Here is a tiny trained network, its code and every weight. The questions are about switching its units off for an input and a target symbol, where a switched-off unit gives its printed mean instead of its output.

import numpy as np


def w(rows, s, z=0):
    codes = np.array(rows[::2]) - 128.0
    scale = np.full(codes.shape[1], s)
    scale[-1] = z or s
    return codes * scale


def f(y):
    return y / 2 * (1 + np.tanh(0.7978845608 * (y + 0.044715 * y**3)))


def softmax(a):
    e = np.exp(a - a.max(-1, keepdims=True))
    return e / e.sum(-1, keepdims=True)


def log_softmax(a):
    a = a - a.max(-1, keepdims=True)
    return a - np.log(np.exp(a).sum(-1, keepdims=True))


def net(x, mask):
    ids = ['αβγδεζηθλξστφψω'.index(c) for c in x.split()]
    T = len(ids)
    res = E[ids] + P[:T]
    u = 0
    for l in range(2):
        r = res
        for j in range(3):
            rows = slice(4 * j, 4 * j + 4)
            q, k, v = (r @ M[l][rows].T for M in (Q, K, V))
            z = softmax(np.where(np.tri(T) > 0, q @ k.T / 4**0.5, -1e9)) @ v
            o = O[l][rows]
            res = res + np.where(mask[u + j], z, o[:, -1]) @ o[:, :-1]
        u += 3
        y = f(res @ A[l][:, :-1].T + A[l][:, -1])
        res = res + np.where(mask[u : u + 12], y, B[l][:, -1]) @ B[l][:, :-1]
        u += 12
    return log_softmax(res[-1] @ U[:, :-1].T + U[:, -1])


Q, K, V, O, A, B = {}, {}, {}, {}, {}, {}
E = w([
[60,200,131,168],'α',
[106,150,192,104],'β',
[127,115,169,98],'γ',
[68,181,208,130],'δ',
[132,68,146,119],'ε',
[209,172,177,242],'ζ',
[102,237,107,152],'η',
[143,106,195,87],'θ',
[85,164,70,160],'λ',
[92,65,157,195],'ξ',
[135,164,245,114],'σ',
[94,145,193,160],'τ',
[124,98,186,159],'φ',
[183,124,216,79],'ψ',
[165,104,125,114],'ω',
],0.013)
P = w([
[150,206,1,95],'0',
[56,90,163,203],'1',
[58,79,141,183],'2',
[53,72,142,184],'3',
[54,69,148,194],'4',
[51,73,153,193],'5',
[62,83,149,199],'6',
[60,71,156,196],'7',
[64,64,159,192],'8',
],0.0061)
Q[0] = w([
[101,122,122,102],'L0H1',
[136,125,139,138],'L0H1',
[126,143,113,123],'L0H1',
[82,82,132,84],'L0H1',
[195,120,148,203],'L0H2',
[55,200,123,39],'L0H2',
[113,39,122,44],'L0H2',
[64,67,69,136],'L0H2',
[153,147,173,164],'L0H3',
[163,97,175,252],'L0H3',
[107,127,97,29],'L0H3',
[135,158,138,117],'L0H3',
],0.027)
K[0] = w([
[146,147,128,117],'L0H1',
[113,128,138,142],'L0H1',
[132,127,115,101],'L0H1',
[180,148,138,145],'L0H1',
[236,129,181,195],'L0H2',
[2,192,137,41],'L0H2',
[101,8,45,66],'L0H2',
[79,133,17,188],'L0H2',
[124,87,87,149],'L0H3',
[238,178,113,252],'L0H3',
[81,78,169,29],'L0H3',
[103,102,100,133],'L0H3',
],0.021)
V[0] = w([
[161,143,149,165],'L0H1',
[171,161,146,147],'L0H1',
[44,90,77,34],'L0H1',
[173,204,124,69],'L0H1',
[88,70,69,134],'L0H2',
[236,61,129,174],'L0H2',
[164,148,163,133],'L0H2',
[153,122,135,132],'L0H2',
[217,122,103,217],'L0H3',
[244,95,180,101],'L0H3',
[122,109,195,1],'L0H3',
[154,125,127,163],'L0H3',
],0.0074)
O[0] = w([
[130,159,119,174,145],'L0H1',
[138,173,131,164,127],'L0H1',
[136,63,153,3,86],'L0H1',
[167,198,159,105,65],'L0H1',
[139,208,138,123,113],'L0H2',
[42,182,174,76,96],'L0H2',
[106,94,129,118,136],'L0H2',
[117,119,134,121,120],'L0H2',
[64,106,40,14,184],'L0H3',
[44,171,163,45,58],'L0H3',
[126,179,255,177,3],'L0H3',
[104,129,92,87,155],'L0H3',
],0.0068,0.0046)
A[0] = w([
[81,158,136,116,90],'L0N1',
[92,45,223,121,140],'L0N2',
[140,191,117,144,83],'L0N3',
[36,67,101,157,71],'L0N4',
[134,121,132,134,2],'L0N5',
[152,68,140,67,51],'L0N6',
[146,97,165,121,146],'L0N7',
[165,155,29,88,20],'L0N8',
[76,117,165,22,2],'L0N9',
[52,202,178,83,41],'L0N10',
[49,101,133,255,2],'L0N11',
[145,81,198,116,191],'L0N12',
],0.0088,0.0046)
B[0] = w([
[186,105,125,158,118],'L0N1',
[138,95,49,152,223],'L0N2',
[87,76,200,104,108],'L0N3',
[174,131,224,157,254],'L0N4',
[39,135,217,177,98],'L0N5',
[91,71,153,100,112],'L0N6',
[143,160,67,135,145],'L0N7',
[183,36,246,100,133],'L0N8',
[92,60,217,170,125],'L0N9',
[234,72,199,135,115],'L0N10',
[141,128,58,61,235],'L0N11',
[184,160,44,137,188],'L0N12',
],0.011,0.0052)
Q[1] = w([
[117,179,139,91],'L1H1',
[135,163,68,135],'L1H1',
[151,98,140,229],'L1H1',
[135,61,67,92],'L1H1',
[94,181,167,142],'L1H2',
[155,176,28,118],'L1H2',
[141,130,102,5],'L1H2',
[84,227,142,89],'L1H2',
[228,215,106,114],'L1H3',
[127,212,99,104],'L1H3',
[48,102,196,133],'L1H3',
[142,189,238,74],'L1H3',
],0.019)
K[1] = w([
[153,165,150,131],'L1H1',
[118,182,103,193],'L1H1',
[68,70,147,180],'L1H1',
[111,97,50,102],'L1H1',
[125,144,63,154],'L1H2',
[161,219,191,110],'L1H2',
[202,94,124,175],'L1H2',
[203,173,41,202],'L1H2',
[212,224,85,127],'L1H3',
[237,170,114,119],'L1H3',
[114,58,96,130],'L1H3',
[160,119,3,177],'L1H3',
],0.019)
V[1] = w([
[134,135,117,94],'L1H1',
[107,126,81,129],'L1H1',
[164,171,128,159],'L1H1',
[148,149,113,65],'L1H1',
[59,128,144,149],'L1H2',
[152,118,81,75],'L1H2',
[136,135,130,117],'L1H2',
[87,145,121,80],'L1H2',
[97,187,93,177],'L1H3',
[95,139,66,118],'L1H3',
[115,135,107,2],'L1H3',
[109,48,49,144],'L1H3',
],0.018)
O[1] = w([
[128,116,133,147,118],'L1H1',
[142,126,194,112,255],'L1H1',
[105,83,144,106,151],'L1H1',
[124,102,130,167,93],'L1H1',
[134,195,159,106,26],'L1H2',
[168,89,115,175,173],'L1H2',
[119,117,129,138,141],'L1H2',
[137,145,158,164,80],'L1H2',
[185,129,211,95,98],'L1H3',
[186,158,148,149,94],'L1H3',
[122,150,132,249,126],'L1H3',
[194,185,42,116,93],'L1H3',
],0.017,0.0069)
A[1] = w([
[174,157,191,46,10],'L1N1',
[217,145,41,127,103],'L1N2',
[233,227,100,181,129],'L1N3',
[93,253,76,115,108],'L1N4',
[48,160,45,185,110],'L1N5',
[246,177,246,192,137],'L1N6',
[108,35,202,74,11],'L1N7',
[65,78,136,125,1],'L1N8',
[125,177,94,243,148],'L1N9',
[218,167,201,232,31],'L1N10',
[22,85,167,81,138],'L1N11',
[196,87,169,186,149],'L1N12',
],0.0064,0.0085)
B[1] = w([
[201,55,56,187,153],'L1N1',
[54,177,109,104,217],'L1N2',
[210,138,142,188,215],'L1N3',
[141,86,158,103,173],'L1N4',
[172,162,198,171,223],'L1N5',
[84,92,112,44,192],'L1N6',
[91,253,171,196,240],'L1N7',
[142,190,46,113,168],'L1N8',
[68,84,93,95,226],'L1N9',
[87,246,106,88,174],'L1N10',
[194,90,118,144,246],'L1N11',
[94,112,184,109,207],'L1N12',
],0.017,0.013)
U = w([
[114,114,84,72,68],'α',
[121,134,255,117,137],'β',
[67,105,167,85,125],'γ',
[217,114,190,153,135],'δ',
[80,203,141,108,33],'ε',
[126,124,143,128,253],'ζ',
[167,66,69,154,91],'η',
[121,50,155,159,214],'θ',
[95,124,79,149,60],'λ',
[184,199,96,108,158],'ξ',
[131,204,188,138,121],'σ',
[178,71,158,69,235],'τ',
[137,183,197,46,178],'φ',
[142,142,125,196,52],'ψ',
[75,137,159,164,96],'ω',
],0.0068,0.0065)

Each question gives the input, a string of symbols that net reads in full, and the target symbol t.
The units are the heads (4 rows each of Q, K, V and O) and the neurons (one row each of A and B). Each row of codes is followed by its name. A weight is (code - 128) times the scale printed after its matrix; where a second scale follows, it is the last column's (O, A, B and U).
mask holds one flag per unit, layer by layer, with each layer's heads first. A switched-off unit (its flag False) gives its mean, the last column of its rows in O or B, instead of its output. The means were averaged over made-up inputs and are rounded, as every weight is.
A unit's drop is (log p(t) with every unit on - log p(t) with that unit switched off) / (log p(t) with every unit on - log p(t) with every unit switched off).
The circuit of an input: a set's keep is (log p(t) with only the set's units on - log p(t) with every unit switched off) / (log p(t) with every unit on - log p(t) with every unit switched off). Starting from the 12 units with the biggest drops (on a tie, the unit counted first), units are removed one at a time, each time the one whose removal leaves the highest keep (on an exact tie, the one counted first), for as long as the keep stays at least 0.8.
circuit, biggest first: the units of the circuit, biggest drop first
top k neurons: the k neurons with the biggest drops, biggest first
heads that matter: for each layer, one digit per head in row order, 1 if its drop is at least 0.15 and else 0, layers parted by /
input α θ η ξ γ ξ σ ψ, target α: heads that matter : 111 / 001
input ξ θ δ δ η τ ξ θ γ, target ξ: circuit, biggest first : L1H3; L0H2
input τ θ ξ, target τ: heads that matter : 001 / 001
input β γ τ σ ξ ξ θ ζ, target ξ: heads that matter : 101 / 011
input γ σ ω ψ, target γ: heads that matter : 101 / 001
input ξ α φ λ γ φ δ, target ξ: heads that matter : 000 / 001
input ξ θ ξ ξ τ ζ φ ε γ, target φ: heads that matter : 111 / 111
input ξ λ θ γ ψ α δ ω η, target ξ: heads that matter : 000 / 001
input λ φ ω ζ ξ η ψ σ, target ψ: circuit, biggest first : L1H3; L0H3
input δ ξ α τ, target δ: top 2 neurons : L1N1; L0N11
input α ξ φ, target α: heads that matter : 011 / 001
input α δ β ξ ζ ω γ, target ω: top 2 neurons : L1N5; L0N4
input ξ β ζ ξ θ, target ξ: circuit, biggest first : L1H3
input η ε δ φ, target η: top 2 neurons : L0N8; L0N11
input θ δ α ε, target θ: top 2 neurons : L0N4; L0N10
input β β γ δ, target β: circuit, biggest first : L0H3; L1H3; L0N11; L0N2
input λ η β ξ ζ, target ξ: circuit, biggest first : L1H3
input ξ θ λ δ λ ζ η γ ξ, target ξ: top 2 neurons : L0N11; L1N3
input α ξ ω δ δ τ, target α: top 2 neurons : L0N8; L0N11
input θ τ ξ ξ η, target θ: top 3 neurons : L0N10; L0N4; L0N11
input λ η β η ξ θ, target λ: heads that matter : 111 / 011
input ξ ε ψ γ ε δ ψ η δ, target ξ: heads that matter : 000 / 001
input φ ε β β α δ α ψ, target φ: top 2 neurons : L0N4; L0N2
input θ θ ξ θ, target θ: heads that matter : 101 / 001
input φ ξ α α ψ σ, target φ: top 3 neurons : L0N4; L1N10; L1N6
input β ε θ ξ η δ, target β: heads that matter : 111 / 001
input δ δ θ β ω ψ, target δ: top 4 neurons : L1N1; L0N11; L1N7; L0N2
input α τ θ ζ σ δ θ τ, target τ: heads that matter : 111 / 111
input η θ β ζ β θ ω β η, target ω: top 4 neurons : L0N4; L1N5; L1N9; L0N8
input φ ξ ε, target φ: top 3 neurons : L0N2; L0N4; L1N10
